What can hang from each mark
J_306: J_697 J_855
J_708: J_553 J_697 J_855
J_902: J_170 J_553
J_170: J_64 J_113 J_553 J_708 J_902
J_553: J_306 J_708
J_113: J_170 J_306 J_708 J_855
J_64: J_697 J_855
J_697: J_306 J_553 J_855
J_855: J_553 J_697 J_902

Each row was made from one small tree. Brackets hold a mark, then the marks that hang from it, in the order of their numbers. Every link used is in the known rows. Write each row's tree.
Known rows
[J_855 [J_697 [J_553 J_306 J_708]] [J_902 [J_170 J_64]]]: [  7.9  -7.4  -5.0  16.4  35.2  -4.5   0.5   3.3  -9.9 -23.9  10.2 -23.2
 -19.1  11.9  -9.8  17.1  14.2   3.0   5.5 -29.2  20.6  12.8  11.5   3.7
  -2.3   2.2  -0.7 -23.6   7.8 -15.4  25.3  20.8 -17.2   3.8   3.1   2.2
  -1.8   6.9  16.2   5.8 -16.6  -0.7 -20.5   7.2]
[J_113 J_306 [J_855 J_697]]: [ -0.6   2.2   0.9  -1.4  -1.5   3.8  21.4   1.0 -21.7  -0.1 -32.1   1.5
   5.8  -6.7  15.5  11.0  26.4   3.9  -7.0  13.5  12.0   0.1  11.1  -7.1
   0.1  21.1  -5.0   0.8  -2.8   8.2   0.6 -15.6  27.5  -3.5  -1.7  -8.6
  10.5 -27.3   0.6   1.5  35.2  -0.9  -8.3   1.4]
[J_708 [J_697 [J_553 J_306]]]: [  8.4   4.5  -8.1   2.1  -8.9 -12.8   2.9  15.4   5.4 -10.6 -11.8   8.2
  -6.0 -12.9  12.6  -5.4 -22.5  15.2   4.7   7.5  -2.1 -10.2  16.4   3.8
   3.2  11.0  -1.0   7.1  20.2  -3.2  -5.3 -14.1  -5.4   1.3  18.1 -18.7
 -20.2  -1.4 -11.8  -0.5   8.9  -6.6  -3.4 -11.8]
[J_553 [J_306 J_697 [J_855 J_902]] J_708]: [ 20.6  -6.2  -4.6  16.8   4.6   0.8  -3.0   0.2  35.3  -8.3  40.1  11.1
 -21.9  11.0  -7.1   3.8  23.0   4.3 -12.5  12.8   4.2  20.2 -14.7   8.0
  15.7 -10.6   7.5 -47.4 -35.3   7.9  -1.3 -22.9  16.8  -1.7 -23.2  17.9
   9.5  -4.0 -16.8   1.9   8.2  18.9  14.4  14.5]
[J_553 J_306 [J_708 J_855]]: [  3.0  12.8 -12.8  -4.9  10.1  -2.6   4.4  26.4  35.0  -9.3  18.7  23.6
   1.2  -9.5   0.1  -6.8  11.6  21.9 -24.2  13.6   1.1  10.6  -5.0  41.3
  16.9   5.9   4.7 -13.3 -19.1   8.2 -12.7 -19.9  45.7 -18.6 -15.0   8.5
  10.3  -3.5 -12.6   1.4  21.7  12.5  26.2  14.6]
[J_113 [J_170 J_902] J_306]: [-20.8 -19.1   0.4   9.9   6.3  -4.3   0.5   5.0  15.3   2.0  -4.7  -8.3
   3.2  -3.7  14.6 -11.9  30.3 -12.5 -13.5  13.5  11.3  13.9 -17.4 -19.6
   3.9  20.0 -13.1  28.1  11.0  23.6 -24.1  -2.0   7.2 -23.2 -20.3  11.7
  11.9 -24.7 -19.2  -8.5  -0.5  -8.2   0.2 -20.9]
[J_553 J_306 [J_708 J_697]]: [  3.4   6.2 -10.9   3.1  -0.4  -7.9   1.9  21.2  30.3 -12.6  24.5  14.6
  -3.3 -13.1   3.6  -6.0   6.9  19.9 -28.8  12.7  -3.7   6.5   0.8  38.2
  19.4   6.8  -0.8 -17.9  -1.2  10.6  -6.4 -19.2  17.4 -12.9  -6.7   8.1
   1.5   0.9 -20.8  -3.5  18.4  -0.3  23.2   8.2]
[J_708 J_553 [J_697 J_306 [J_855 [J_902 J_170]]]]: [  3.5 -12.5  -2.0 -21.3 -32.9  -3.8  -0.6  -8.4 -10.6  -2.5 -32.7  25.5
  22.1  -9.3  22.7  -8.3 -29.4  25.2 -10.5  12.9 -17.6 -13.4  24.9   0.4
  -7.4   9.0  -5.8   2.5  22.4   8.9  19.1   1.1 -21.2  -2.9  13.1 -24.3
 -36.0  11.7  -9.3   2.7  -6.6 -21.2 -13.2 -10.8]
[J_306 J_697 [J_855 [J_553 J_708] [J_902 [J_170 J_64]]]]: [ 21.5  -8.9   4.1  15.5  -6.7   3.9 -12.8 -45.7   2.4   1.9  20.3 -13.9
 -33.3  12.9  -1.5  26.5   7.5 -14.7  20.2 -18.8  -2.6   9.7   1.6 -33.8
  13.8 -10.6  13.6 -41.5 -35.6  -5.5   1.4 -23.0 -23.6  16.8  -2.5  17.5
  -3.3   2.9  12.2  -2.2  -2.3  16.8 -13.9   7.6]
[J_697 J_306 [J_855 [J_553 J_708] [J_902 J_170]]]: [  5.4   0.3   5.6  -6.4   5.1 -12.2   7.1   3.5  -1.4  -3.3 -16.7  18.1
  -1.9  11.9   5.1   9.6  -5.8  17.7   1.5  -4.3   4.9  -4.4 -15.5 -32.4
  10.5 -22.1  -7.9 -23.2   5.8  20.7   5.2  11.2  -9.1   4.4  -1.0  -8.3
 -17.6  -0.4  -3.2  -8.3 -15.1  -1.3   0.3   7.1]
[J_902 [J_170 [J_553 J_306] J_708]]: [-17.1  11.4  10.9  -6.4   8.6  -0.2  -8.9  16.0  11.3   7.6   4.1 -16.5
   3.4   0.8 -17.6  -4.3   0.7 -21.7   3.2   9.1 -12.6 -12.4  -6.4   0.3
   3.0   5.4  -0.6  29.5   4.6 -25.1 -11.8  32.4  -4.7   5.8  -0.4  13.3
  10.3   3.9  15.6   2.4  -1.6 -10.3  20.3  17.7]
[J_113 J_306 [J_855 J_553 J_902]]: [ -9.6  -4.8   1.8  -7.5   0.4 -20.7  32.0 -18.5 -26.1  21.1 -14.9 -22.2
  -1.0  -3.1  -2.4  10.5  36.5   1.8  -0.9   1.1   0.1  -6.3  -1.4 -24.8
   9.0  -3.0   1.3  12.2 -12.1   9.9  -7.6 -11.5  20.1   1.9 -12.0 -13.6
  12.3 -10.2   1.7 -11.8  28.2  24.0 -23.6  -6.4]
[J_697 J_306 [J_553 J_708] [J_855 [J_902 [J_170 J_64]]]]: [ 18.5  -4.9   2.8   2.3  14.0  -8.3   1.0  25.9  -2.6 -16.7 -25.5  34.5
  -5.4  11.7   7.3  13.0 -18.6  22.2  -9.0  -4.6  17.3   0.4  -3.1 -35.3
 -19.1 -24.0  -0.9 -13.5  10.8  11.8  31.0  31.5  -5.3   1.3  11.9 -26.4
 -11.8  -5.7  -9.9  -0.9 -40.5  -6.1  -0.1   6.3]
[J_902 [J_170 [J_113 J_306] J_553 J_708]]: [-23.4   0.3  27.8 -10.0   4.0   4.8 -16.3   8.5 -14.4  12.8  -7.7 -24.0
   9.6  -2.3 -22.7   0.6   3.3 -25.6  12.6   2.4  -4.8 -14.7  -3.2  -5.0
   4.1  -4.6  -3.5  36.5  -3.9 -30.0  -6.1  41.0  -3.7   9.5  -8.3  19.4
  27.6  13.3  20.9   6.5 -10.0 -10.4  19.3  23.5]
[J_113 [J_170 [J_902 J_553]] [J_306 J_697]]: [-13.2 -25.3  11.1  16.6  -0.1   7.9 -10.2  -9.0   8.2   8.9  -6.4 -14.5
  -0.2  -0.7  11.4  -9.3  25.4 -22.1 -11.4  10.0  14.1  35.0 -10.5 -38.1
  -6.6  23.1 -19.8   7.7  12.6  10.5 -16.2  -7.3  -2.9 -21.3 -26.4  23.1
  13.5 -26.7 -19.9  -7.2   0.4 -11.6  -6.1 -21.3]
[J_113 J_170 [J_708 [J_553 J_306] J_697]]: [-18.7   9.8 -16.9  -0.4 -13.1   0.1 -12.9  13.4  16.7  11.4  -1.2   3.7
  21.6 -25.0  19.0 -36.6  13.1   7.2 -26.1  10.2  -4.7   7.5   2.4  33.1
  -4.6  32.4   2.4  15.7  26.0  26.5 -17.2  -9.2  -3.5 -16.0  -3.5 -15.6
 -15.0  -0.9 -14.8  -3.0  14.8  -4.5  -4.8 -16.3]
[J_708 [J_697 J_553] [J_855 J_902]]: [  3.9 -13.0 -11.2  -5.7 -20.4 -14.3  12.6 -11.2  -3.1 -18.2 -16.9  -4.0
  -6.2 -14.8  22.1  -0.4 -36.2  21.8   9.6  -9.5   5.0  -5.4  28.7   6.1
   1.7  15.5   4.6   4.6   7.4  -6.0   7.2 -22.8   3.0  -4.5  25.7 -34.4
 -18.8  13.6  14.2   2.3  10.9  16.2 -32.6 -21.9]
[J_306 [J_697 J_553 [J_855 [J_902 J_170]]]]: [ 20.6  -4.8   6.0   5.2   2.6   1.6  -5.6   3.4 -11.3 -14.2  -8.3   1.2
 -30.8   4.0   9.3  16.4 -19.6   5.4  17.0  -2.8   7.2  -2.0  -5.4 -46.9
 -14.7  -0.1  -4.5 -18.5   4.6 -12.4  19.3 -12.9 -15.1   7.1   6.2  -6.5
 -16.7 -16.6   0.0  12.6 -15.4  -3.3 -13.0 -15.3]
[J_64 J_697 [J_855 [J_553 J_306]]]: [  2.1  34.9  -2.5  -0.1   9.0  10.5  25.6  17.0 -25.7  19.5  18.9  28.3
   8.5 -21.4  -8.5  11.9  12.1 -29.0  45.3  -1.8  -7.4 -15.5 -19.7   7.2
   3.5 -19.6   1.5 -12.6  -7.9  -2.0 -17.1 -28.7  -6.4 -14.1  10.2  -3.0
   2.2  -2.2  -5.8  -3.3   9.7 -26.9  18.4 -19.9]
[J_708 [J_553 J_306] J_697 [J_855 [J_902 J_170]]]: [ -4.4 -19.8  -7.3 -21.7 -29.9  -8.9   7.2 -16.2   4.3   4.5 -13.3   5.8
  23.3 -22.4  11.7 -19.6 -15.7  23.1 -10.8  11.8 -11.3   1.2  42.5  33.0
   3.2  30.6   7.5   8.9   3.8 -11.6  10.0  -0.9   5.7 -10.6   4.1 -23.0
 -24.8  31.8   8.2   2.5  18.4  -2.7 -21.4  -3.9]
[J_113 [J_855 [J_697 J_306]]]: [ 11.5  13.8   0.7  -3.5  -0.4   7.2   9.9   2.9 -15.9 -14.4 -27.5  12.0
  -0.3   2.9  18.3   7.2   3.8  10.7  -2.4   6.4  10.7  -6.3   4.8  -3.2
   0.9   6.8  -1.4  -3.6  10.2   3.5   1.1 -22.6  13.8   0.1  11.9  -8.4
  -4.3 -24.2  13.5   2.4  25.2  -4.5  -1.7  -4.0]
[J_697 J_306 [J_553 J_708] [J_855 [J_902 J_170]]]: [ 15.7  -8.5   8.9  -0.3  12.1  -9.5   3.9  27.8   0.3 -18.1 -27.2  28.1
  -7.8   9.6   7.0   7.3 -14.5  23.3  -8.1  -1.5  17.0   0.4  -9.0 -34.8
 -13.7 -25.5  -2.4 -12.4  12.2   9.6  27.7  25.6  -4.1  -4.5   9.0 -26.9
 -13.4  -3.2  -5.7  -1.4 -37.2  -3.3  -1.8   3.4]
[J_697 [J_553 J_306 J_708] [J_855 [J_902 [J_170 J_64]]]]: [ 21.1  -3.6  -0.5   5.8  23.7  -6.4  11.0  30.8   8.9  -7.8  -1.9  15.3
 -23.1   4.4  -7.6   5.0  -5.3  22.1 -13.2  -1.8  15.1   0.2  -9.7 -11.2
 -20.8 -13.6  10.1  -9.6  -1.8   0.9  30.2  23.7  15.6   1.7   4.9 -17.0
 -10.2  -3.8 -10.9   1.3 -28.2   0.7   4.3  10.7]
[J_113 J_170 [J_306 [J_855 J_902]] [J_708 J_697]]: [-16.4 -18.4 -11.8  20.2 -19.6  -5.6   3.1 -11.2  21.7  11.0  -5.2  -5.1
  13.1 -14.5  26.8 -18.0  28.4 -11.9 -10.8  13.9  17.5  18.3   0.0  -4.5
   6.4  29.9   1.7  -5.9  -3.1  44.2 -15.6  -6.8  -1.2  -5.0  -0.4 -19.0
   3.0  -7.9 -16.5 -11.1  14.3  17.4 -19.9  -7.3]
[J_64 [J_855 [J_553 J_708] [J_697 J_306] [J_902 J_170]]]: [ -0.3  14.2   9.4   7.6   9.1   2.4  20.4  -3.5 -24.2 -13.7  10.0  -4.3
   0.9   3.7  -8.3  16.9  18.4  -7.7  26.9 -18.1   7.3   3.6 -10.1   4.0
  17.2 -21.8  -1.1 -32.4  -0.3  -0.9   4.3 -16.7 -21.4  -0.3   1.0  -1.3
   3.7  16.1  10.8  -6.7  -6.1  -1.7  -7.7  -1.6]
[J_170 J_64 [J_113 J_306] [J_553 J_708]]: [ -6.7  12.6   2.8  -4.2  12.5  14.4 -21.9   5.5 -32.3  14.6   2.9  -2.8
  12.9  10.0 -29.2   6.3  12.1 -20.8  -1.1 -21.8   2.5   3.5   0.9   5.8
 -12.6 -33.5   0.3  12.5 -14.1  -4.4  -2.2  27.4  15.8  15.2 -19.5  12.8
  40.2   0.4 -13.1  17.3 -13.4   3.2  23.7  21.1]
[J_855 [J_553 [J_306 J_697] J_708] J_902]: [ -4.0   2.9  -6.7   5.3  19.1 -23.8   7.8 -12.6  -0.3   6.0  40.3 -31.3
 -24.0  11.1 -23.7   8.5  29.2   7.5   3.7 -23.7  -7.6   8.5 -19.8  -3.4
  25.7 -23.3  -3.1 -31.7 -13.8   4.2 -13.2 -16.9  -5.9   2.2 -32.6  11.3
   2.5  12.5  -4.0  -6.9   9.4  28.1 -15.5  -4.0]
[J_855 J_553 J_697 [J_902 [J_170 J_64]]]: [ -4.1   5.0  -5.4   6.5  26.4  -9.6   3.1 -30.4 -30.1  -5.4   4.6 -45.5
 -18.9  13.9 -10.8  24.8  13.5  -4.9  31.0 -48.0   3.7  -1.3   8.6 -10.2
  17.3   0.3  -4.9 -22.1   7.6 -10.2   0.2   3.3 -35.6  16.7   1.6  11.5
 -13.3  11.4  29.1  -1.8   0.1   3.4 -34.6   0.7]
[J_170 J_113 J_553 J_902]: [ -9.2 -12.8  29.0  -8.1   1.5  22.7 -13.9  -8.3 -24.6   2.7  16.2 -38.6
  -8.8  27.7 -38.0 -19.1  -2.5 -16.1  10.8 -16.7  -4.4  -6.6 -37.8 -10.5
  -3.4 -52.1  -8.1  38.5   2.9 -23.0 -14.1  15.9  -0.9   4.4 -26.5  22.9
  18.7  11.4  10.9  12.4 -14.8   5.0  15.5  -9.4]
[J_708 [J_553 J_306] J_697]: [ -1.0   3.9 -12.5 -18.0 -23.3  -5.2  -2.1   2.8   2.8   6.4  -9.2  15.4
  19.3 -17.4   8.6 -18.6 -10.8  20.9 -12.2  18.8 -27.8 -11.5  24.8  34.1
   1.5  18.4  -0.2  13.5  13.5  -0.3  -5.6 -16.2  -1.5  -6.8  -0.9 -10.5
 -25.0   9.6 -19.3   4.2  17.8 -14.3  -1.1  -9.0]
[J_708 J_553 [J_855 J_697 J_902]]: [ -5.1  -0.5 -15.3 -25.3  -5.5   6.5   4.3 -17.3 -16.6  -8.1 -17.0  -5.4
  12.6  -1.8   8.6  -4.4  -4.5  21.8   5.8 -13.4 -15.3  -2.7  20.4  37.2
  -3.5  14.9   1.4   2.7  -8.0  -6.6   4.8 -26.2  14.8 -14.2  -6.3 -11.2
 -14.7  10.9  18.2  17.7  14.4  12.9 -32.4 -14.3]

Which tree is each row?
[  9.2  -4.8   4.9  -7.9   1.8  -4.7   5.3  10.6   1.6 -10.2 -24.8  24.4
   5.3  18.5   9.0   0.9 -15.3   5.7   8.4  12.2   9.9  -6.8 -15.5 -41.1
  -3.4 -17.0 -11.3 -10.8  14.4  13.4   9.4  17.4  -7.5   8.6   9.2 -13.6
 -17.9 -12.6  -5.0   4.1 -20.9  -5.6   3.5   0.7]	[J_697 J_306 [J_855 [J_902 [J_170 J_553]]]]
[ 13.5  -4.0  -0.2  -0.5  -1.8  -6.8  -4.4  -7.0  18.3 -11.2 -13.4  25.6
   7.2  17.7  12.8   5.1  -2.0  -3.4  20.2  17.7   3.0  -5.1  -4.2 -26.4
  17.4 -12.4  -0.9  -8.7  -8.1  10.1 -12.0  -6.0  -8.4   7.7  10.3   1.7
  -7.0 -10.2  -2.5  -2.5  -9.6   7.6   5.4   5.2]	[J_697 [J_306 [J_855 [J_902 J_170]]]]
[ -9.7 -15.1   9.5  10.1 -22.3  12.6   3.8 -17.9  20.0   7.2  26.6 -14.5
  -0.9  17.7 -13.6  -5.6 -33.5   5.5 -16.9  13.7 -24.7  -4.3 -12.8  15.4
  -4.3  -0.6 -11.6  17.6 -11.4  -3.8  -6.8   8.9   1.5   2.4 -12.3  27.8
  10.1  10.6  -7.0 -17.7   6.3   0.1  10.1   1.8]	[J_170 [J_708 J_697] [J_902 [J_553 [J_306 J_855]]]]
[ -4.9  -6.8  -7.4 -27.4  -3.1  -5.4   5.3  -4.1   7.0   8.7  -8.0   6.4
  20.7  -9.4  -2.4 -16.9   4.9  17.1  -3.1  12.4 -13.8  -0.7  18.5  28.0
   0.7  16.1   9.3  18.4 -11.1 -14.3   0.3  -0.4  23.7 -13.5 -10.7  -8.1
 -10.9  16.9   8.0   8.1   9.4   8.9 -10.6   0.8]	[J_708 [J_553 J_306] [J_855 [J_902 J_170]]]
[ -2.8   0.7  -1.3  -5.1  -9.5   3.8  -5.0  -6.9   3.9  -6.3   4.3 -15.1
  -4.2  10.0  -6.3  -9.1   3.4 -13.7  -6.8 -13.8 -10.4   4.7  -8.0   2.6
   2.8 -26.8   1.5  -2.1   3.7   1.3  -7.8  -9.8  -6.3  -3.5   1.9  -7.9
   3.2   3.7   3.3   7.1   1.4  15.4  -0.2  -4.9]	[J_170 [J_553 [J_708 [J_697 [J_306 [J_855 J_902]]]]]]
[-13.3  13.2  14.0  -6.0  11.6  15.9 -25.7   3.7 -27.3  15.0   5.9  -7.4
   8.5  -4.6 -20.8  15.7 -14.1 -36.6  19.6 -16.6  -6.0 -20.6   5.2  -0.3
 -12.2  -7.1   1.5  30.8  -2.9 -33.1   4.4  47.1 -17.8  12.8  11.0  22.3
  24.9   9.5  26.7  10.3 -20.3 -29.3  26.1  17.9]	[J_902 [J_170 [J_64 J_697] J_113 J_553 J_708]]
[  7.4  -0.6  24.1   4.0   0.9  16.6 -14.3  -6.6  25.3  19.5  -4.0  -4.4
   2.3   2.4 -14.2  -1.5  -6.6 -21.1   6.7  22.2  -6.6  13.6   6.5  -6.4
  -3.6  18.3   0.9   0.7 -12.4 -33.6  -2.1  12.7   2.3   7.3   2.8  40.0
   9.0  -1.3   9.2  -9.5   0.7  -8.9  21.2  32.1]	[J_902 [J_170 J_708] [J_553 [J_306 J_697 J_855]]]
[ -8.2  -6.8 -10.5  -3.6   5.8 -15.7   0.3 -12.9  -0.1  -3.4  21.7 -14.8
   1.3   2.6  -5.3  12.9  -5.9   0.4   1.6  -1.9 -13.9 -15.5  10.2   8.5
   2.2  10.3   0.2  12.9  -3.6 -10.5  12.1  16.0 -16.4   9.9   5.4   9.2
   2.8  10.9   6.9  -0.6 -12.4   2.8  -8.7   0.4]	[J_855 [J_902 [J_170 J_64 [J_708 [J_553 J_306] J_697]]]]
[  0.8 -12.1   8.2 -12.4  16.6  -3.7   1.7 -21.4   2.3  -4.6   2.8 -36.0
  -8.0   3.2  -6.3   3.2   6.6 -11.7  15.8  -8.3  -6.5   1.9  -4.1  -7.8
   4.9   0.9  -3.7  15.2   6.3 -26.5   5.2 -17.1  -9.4  -4.7  15.7  28.2
   1.0  -3.1  19.1  -2.4 -12.6  17.0 -11.3  -8.1]	[J_855 [J_902 J_170 J_553]]
[  2.9  14.1  10.7   4.7  -1.1  14.6  -2.8   1.8   7.5  18.0  -1.0  12.0
  22.3  -8.7 -12.0   5.7 -22.2 -18.5   2.3  17.0  -6.7   5.1  23.6  14.8
 -15.2  22.4   1.7  11.3   3.1 -27.6  10.0  23.5  -2.1  13.2  21.7  27.2
  12.7   5.1  -2.9 -14.3  -6.3 -24.2  27.0  29.0]	[J_902 [J_170 [J_64 J_855] [J_708 J_697]] [J_553 J_306]]
[ -0.2  17.3 -24.5  10.7  -9.8 -10.3  -3.2   8.1  -9.5  -4.9  -0.4  32.7
   7.6  10.7   9.9  28.2 -57.1  17.1  -4.1  -1.0 -11.9 -27.4  17.6  -1.3
 -21.9   4.9  -5.7   1.1  -1.8  18.7  15.6  29.4 -11.0  28.5  15.9 -17.9
   1.5  -3.2 -18.1  -1.8 -16.3 -10.9   0.5   4.6]	[J_170 J_64 [J_708 [J_697 J_306 J_553 [J_855 J_902]]]]
[ 15.5  -9.6  21.7   5.0   6.0  39.8 -12.3 -26.8 -36.4   1.1  10.6 -11.7
  -5.1  19.8 -21.9  10.7 -10.4   5.7 -17.7 -24.7  10.8  10.8  -2.0  11.6
 -22.6 -25.3   0.1  12.5 -10.0 -17.1  22.8   8.5  17.1   7.3  -8.5  41.7
  29.2  -1.1   9.6  -2.4  -9.9  -6.1  18.0  10.4]	[J_170 J_64 [J_113 [J_855 J_697]] [J_902 [J_553 J_708]]]
[ 23.2 -16.8  10.6  18.0  -6.9   2.9 -10.9 -24.3   5.5  -7.2   6.0  -9.2
 -33.9  15.4   1.1  19.3  -9.3 -14.0  27.9  -0.1   3.0   0.7   0.6 -42.0
  -3.6  -6.0  12.0 -21.3 -28.4 -18.4  10.9  -9.1 -20.9  16.2   5.4   1.4
  -3.3  -1.3  14.2   5.1 -15.0  14.4 -18.5  -0.1]	[J_306 [J_697 J_553] [J_855 [J_902 [J_170 J_708]]]]
[ -8.7  15.4 -25.6   1.6 -18.7   7.3 -19.3   8.5   1.9   9.1 -19.1  34.1
  30.8 -16.7  32.0 -19.2 -12.9  11.3 -28.0   3.2  -0.1   3.8  13.8  13.1
 -23.3  28.9   0.6   6.7  28.6  42.9  -0.7   6.9 -12.3  -2.3  11.3 -25.9
 -20.2 -11.2 -23.6  -1.5  -2.8 -17.3  -3.1 -12.2]	[J_113 [J_170 J_64] [J_708 J_553 [J_697 J_306 J_855]]]
[ -9.2  18.4  12.2  -6.9  10.3  12.5 -14.4  23.3 -12.7  18.9  10.6 -15.4
  11.7  12.7 -38.9 -30.1  14.0 -13.6  13.4  -0.8   4.0  -1.8 -28.5  12.0
   0.0 -36.9  -1.5  13.8  -0.1  -9.8 -22.4  20.8  16.6  16.7 -25.6   3.7
  18.6   9.4  -3.6  16.9   5.0  16.1  23.3  14.7]	[J_170 [J_113 J_708] [J_553 J_306]]
[  0.1  34.9  -1.8  -5.1   5.0  13.8  22.7   7.6 -34.7  13.9  13.5  21.7
   5.3 -24.1  -1.3  18.7   5.6 -30.4  48.6 -11.6 -12.8 -21.4 -18.2   4.7
   2.0 -19.9   1.6  -5.9  -6.8  -3.9 -14.4 -39.9 -13.5 -16.6  19.2  -1.8
   2.1  -4.2   2.7  -1.5   6.1 -24.6  12.2 -28.1]	[J_64 J_697 [J_855 J_553]]
[-16.8  -0.2  -3.5  15.8  -2.8  -6.5  -5.2   7.8  24.9   9.7   7.8 -16.4
  -5.0   5.9  -2.4 -24.9   6.4 -23.6  -7.4   5.4   5.1   5.4 -13.6   6.8
  -5.1   6.9   5.0  12.9   9.7  11.9 -20.0  12.2  -1.6   1.3  -7.5  -9.3
   4.9  -0.4   2.4  -3.1   1.0   0.6  -2.9  -6.5]	[J_113 [J_170 [J_553 [J_306 [J_855 J_902]]] [J_708 J_697]]]
[-19.0  24.4 -16.4   8.7  12.5   1.1 -18.8  12.6   6.9   8.4   3.6  -5.9
   0.9   6.0   0.4  -5.7  -1.9 -27.1  -6.2 -10.0  -3.4  -4.1  -9.7   4.8
 -19.5   9.1   2.8  30.3  12.0  11.5 -20.1  13.1  -0.8   4.5  -0.4   1.8
  15.1 -19.5  -1.1   3.9 -10.2  -7.1   7.3  -8.7]	[J_113 [J_170 J_64 J_553 J_708]]
[ -7.2 -24.6   4.6 -10.0 -26.5  -6.7   6.7 -22.5  -7.1  -7.9 -15.7 -14.3
   7.7 -17.1  14.5  -4.1 -21.3   2.9   9.1  -3.8  10.3   1.5  30.7   3.5
  12.2  19.1   0.3   4.6   3.9 -12.5   6.2  -3.7   0.1  -0.8  17.0 -16.7
  -5.8  22.6  22.4   3.5  14.3   7.3 -20.4  -4.7]	[J_708 J_697 [J_855 [J_902 [J_170 [J_113 J_306] J_553]]]]
[ -8.9  16.0  -5.7   2.3  -1.9   6.2   2.1   9.7   5.8   5.7  -8.7  -4.2
   1.2 -20.2  24.1 -20.9  25.7  -0.4 -27.5   7.9  15.0   2.3 -16.0   8.0
  -9.3  23.6  13.0  25.1  15.5  24.0 -11.2 -23.8  21.2 -13.6  11.1 -15.1
   4.7 -27.7  11.0  -7.7  23.6  11.6  -0.9 -17.3]	[J_113 J_170 J_708 J_855]
[ 15.4 -10.5  -8.5  12.1  -7.0  -6.2   7.7  -0.6  39.9  -9.9  30.7  11.1
 -12.7   0.2   0.5  -5.5  11.9  13.5 -20.7  13.8   1.6  10.6  -2.2  30.7
  20.5  -4.6  11.5 -32.6 -23.7  14.7  -0.4 -20.1  17.3  -4.0  -4.8   4.5
   0.2   8.0 -15.1  -6.6  12.5  16.2  12.3  14.5]	[J_553 [J_306 [J_855 J_902]] [J_708 J_697]]
[  8.2  -6.2  -3.6   4.0  -1.1  -6.7   8.0  18.4  29.7 -12.8  20.5  13.4
  -8.9 -11.3   4.0  -4.5   3.0  22.2 -30.6  13.1   4.8   7.3  -1.5  26.0
  13.2   6.9   1.3 -24.9  -0.4  10.0  11.0  -4.9  14.1  -9.3  -1.5   3.6
  -5.7   5.0 -14.9  -4.6   7.5  -4.2  19.3  13.1]	[J_553 J_306 [J_708 [J_697 [J_855 [J_902 J_170]]]]]
